arr = 4491  6604  4124  3335  2048  8381  1887  6426  6634  7967  9464  6584  6009
Report the 1st entry.
4491
Report the second largest entry.
8381
The entry just left of the largest entry: 7967
The entry just right of the smallest entry: 6426
The third entry from the left: 4124
The entry just left of 6009: 6584

W =
array([[ -8.1,  26.0,  -8.1,   4.3, -31.9, -19.5,   2.2,   3.8,  44.6],
       [  9.9, -11.1,  -2.0,  -3.2, -15.7,  17.4,  -2.7,  17.9,  -8.3],
       [-10.7,  -4.1,   4.1,  37.3,  15.0, -13.1,  26.0, -14.9,  38.4],
       [  3.2,  -9.6,  13.6,   4.7, -15.2,  11.4, -38.3,  23.1, -29.9],
       [ 11.0,   4.0,  38.3,  15.2, -12.8,   8.0, -28.0,  14.0,  -3.3],
       [ 18.5, -32.6, -16.5,   5.6,  11.5,  13.1,  -3.9,  -9.0,  12.2],
       [  6.2,  12.2, -34.7, -43.6, -10.1, -29.5,  47.9, -18.0,  31.6],
       [-24.2,  43.6,  -2.3,  27.4, -19.4,   7.3,   0.3,  38.7,  -2.1],
       [ 18.6,  12.6, -17.0,  -6.7, -10.5,   9.6,  41.1,  12.2,  34.8]])
Counting starts at 0.
Report the entry just right of the smallest entry.
Answer: -10.1
Report the top entry of the column that holds the smallest entry.
Answer: 4.3
The entry directly above -14.9: 17.9
The entry in row 0 and column 1: 26.0
Report the entry just right of the largest entry.
Answer: -18.0
The entry at row 2, column 1 is -4.1
Report the entry just right of -4.1.
Answer: 4.1
Report the entry at row 1, column 0.
Answer: 9.9
The entry just left of -43.6: -34.7
Report the entry directly above 18.6.
Answer: -24.2
Report the bottom entry of the column that holds the largest entry.
Answer: 41.1
The bottom-left entry is 18.6
Report the entry just right of -28.0.
Answer: 14.0
Report the entry directly above the smallest entry.
Answer: 5.6
The top-left entry -> -8.1
The entry in the bottom-right corner -> 34.8
The entry directly above -13.1 -> 17.4
Report the entry directly below the centre entry.
Answer: 11.5
The entry at row 2, column 0: -10.7
Report the entry directly above -17.0.
Answer: -2.3
Report the entry just left of the centre entry.
Answer: 15.2
Report the entry in row 0 and column 2.
Answer: -8.1
The largest entry is 47.9
The entry at row 1, column 2: -2.0
Report the entry just right of the centre entry.
Answer: 8.0
The entry in the top-right corner is 44.6
Report the entry directly above 11.0.
Answer: 3.2
The entry at row 1, column 1: -11.1
The entry just right of 17.9: -8.3
Report the entry directly above -16.5.
Answer: 38.3

[[  9.58  -2.80  -1.54  17.45  -5.42  15.09  -3.42  15.67  16.58  21.06
   -0.49   2.34  30.12  -5.43]
 [  2.22  19.74  23.11  -7.20  29.70  -6.30  14.17   1.42  -6.17  -9.06
    8.50   8.60 -10.20  22.15]
 [ 25.50  -2.05  17.12  12.82  11.10  -8.85  -7.06  16.69 -12.31   7.15
   16.36  -1.25  -2.74  19.79]
 [ 10.09  -3.82 -13.40  11.19   7.66 -11.10 -18.29  -4.43 -17.66  15.01
   11.44 -14.39 -11.24  12.63]
 [ 12.46 -27.12  15.62   3.04 -25.20 -10.60  -2.61  11.03 -13.35 -14.19
    1.16   1.40  -4.61  -5.11]
 [ -8.60  -6.45  12.10 -10.28 -21.38   9.09  15.39   4.39  14.15 -19.07
  -13.06  12.22   9.18 -19.28]
 [  3.42 -11.24   9.11  -7.38  -3.21 -19.66  -2.21  -4.62 -23.96 -18.61
    5.31  -3.07 -26.04   7.80]
 [ 26.17  -0.84  22.88   9.34  10.65 -10.11  -4.83  18.22 -13.39  -0.08
   15.36   0.32  -5.56  20.06]]
The 1st entry in reading order -> 9.58
The entry just left of -18.29?
A: -11.10
The entry just left of the smallest entry?
A: 12.46
The entry just right of 3.42?
A: -11.24
The maximum is 30.12
The entry just right of 1.40 -> -4.61
The entry just right of the smallest entry: 15.62
The entry just right of 15.39?
A: 4.39
The entry just left of -23.96?
A: -4.62
The second largest entry is 29.70
The fourth entry in reading order -> 17.45
The entry just right of 15.67?
A: 16.58
The second smallest entry is -26.04
The entry just right of -8.85 -> -7.06
The entry just right of 1.42?
A: -6.17
The entry just left of the largest entry: 2.34
The entry just right of 15.62?
A: 3.04

47.9  12.8  -32.4  -7.7  -9.9  4.8  -17.2  -3.3
The entry just left of -7.7?
Answer: -32.4
The entry just right of -32.4: -7.7

Questions about the table below.
1) Report the second entry on the diagonal from the top-right corner.
2) Report the entry in the bottom-right corner.
3) Report the 1st entry in reading order.
4) Report the 1st entry on the diagonal from the top-right corner.
5) Report the 2nd entry on the main diagonal.
6) Report the largest entry in the first column.
array([[7, 6, 4, 6, 8, 3],
       [8, 6, 4, 7, 7, 4],
       [7, 5, 4, 4, 8, 2],
       [4, 6, 7, 8, 4, 7],
       [3, 4, 6, 2, 5, 4],
       [4, 4, 8, 3, 5, 7],
       [6, 8, 7, 4, 7, 5]])
1) 7
2) 5
3) 7
4) 3
5) 6
6) 8

Read these off the array that follows.
1) Report the entry just left of the largest entry.
2) Report the entry just right of the smallest entry.
3) Report the 3rd smallest entry.
((-10.5, -51.2, 23.9, 27.6, -7.3, 19.3), (19.7, 43.5, 23.7, 4.2, 42.4, -50.1), (-32.6, -60.9, -6.4, 3.8, -29.6, 42.4), (-60.5, 9.4, -35.7, -61.5, 1.0, -1.9))
1) 19.7
2) 1.0
3) -60.5

grid =
-17.4  3.0  -17.5  1.8
-8.9  7.0  -0.8  9.7
-14.3  -42.8  -17.4  -25.2
40.0  0.4  -27.1  -6.4
12.9  14.2  4.4  -8.0
-38.6  0.4  37.3  7.1
-18.2  40.7  22.5  -5.0
-50.3  -7.7  -10.9  11.4
13.0  -42.2  25.3  19.2
-22.4  21.9  -9.0  -10.9
-0.7  28.3  14.3  28.1
24.9  61.8  -32.6  6.9
-17.3  -23.8  -21.2  0.4
15.6  -34.6  1.3  -5.3
11.8  19.3  -35.0  18.5
Find the first entry, reading row by row.
Answer: -17.4
The entry just right of the largest entry: -32.6
Find the entry just left of -27.1.
Answer: 0.4
The bottom-left entry: 11.8
The entry just right of 21.9 is -9.0
Find the last entry, reading row by row.
Answer: 18.5
The first entry on the diagonal from the top-right corner -> 1.8
Find the entry directly below -42.2.
Answer: 21.9
Find the entry just right of the smallest entry.
Answer: -7.7
Find the second entry on the diagonal from the top-right corner.
Answer: -0.8
The smallest entry in the first column: -50.3
Find the second smallest entry.
Answer: -42.8
The entry directly above the smallest entry is -18.2
Find the entry directly above -42.8.
Answer: 7.0
Find the 3rd smallest entry.
Answer: -42.2
The entry directly above 40.0: -14.3
Find the smallest entry in the last column.
Answer: -25.2
Find the last entry in the row that holds the largest entry.
Answer: 6.9
Find the third entry from the end, reading row by row.
Answer: 19.3
The entry just left of -25.2: -17.4
The second largest entry is 40.7
Find the 3rd largest entry.
Answer: 40.0
Find the entry just right of -7.7.
Answer: -10.9
The entry directly above 24.9: -0.7
Find the entry just left of the largest entry.
Answer: 24.9
The smallest entry in the first row -> -17.5
Find the top entry of the column that holds the largest entry.
Answer: 3.0
The entry directly above -38.6 -> 12.9
Find the fifth-last entry, reading row by row.
Answer: -5.3
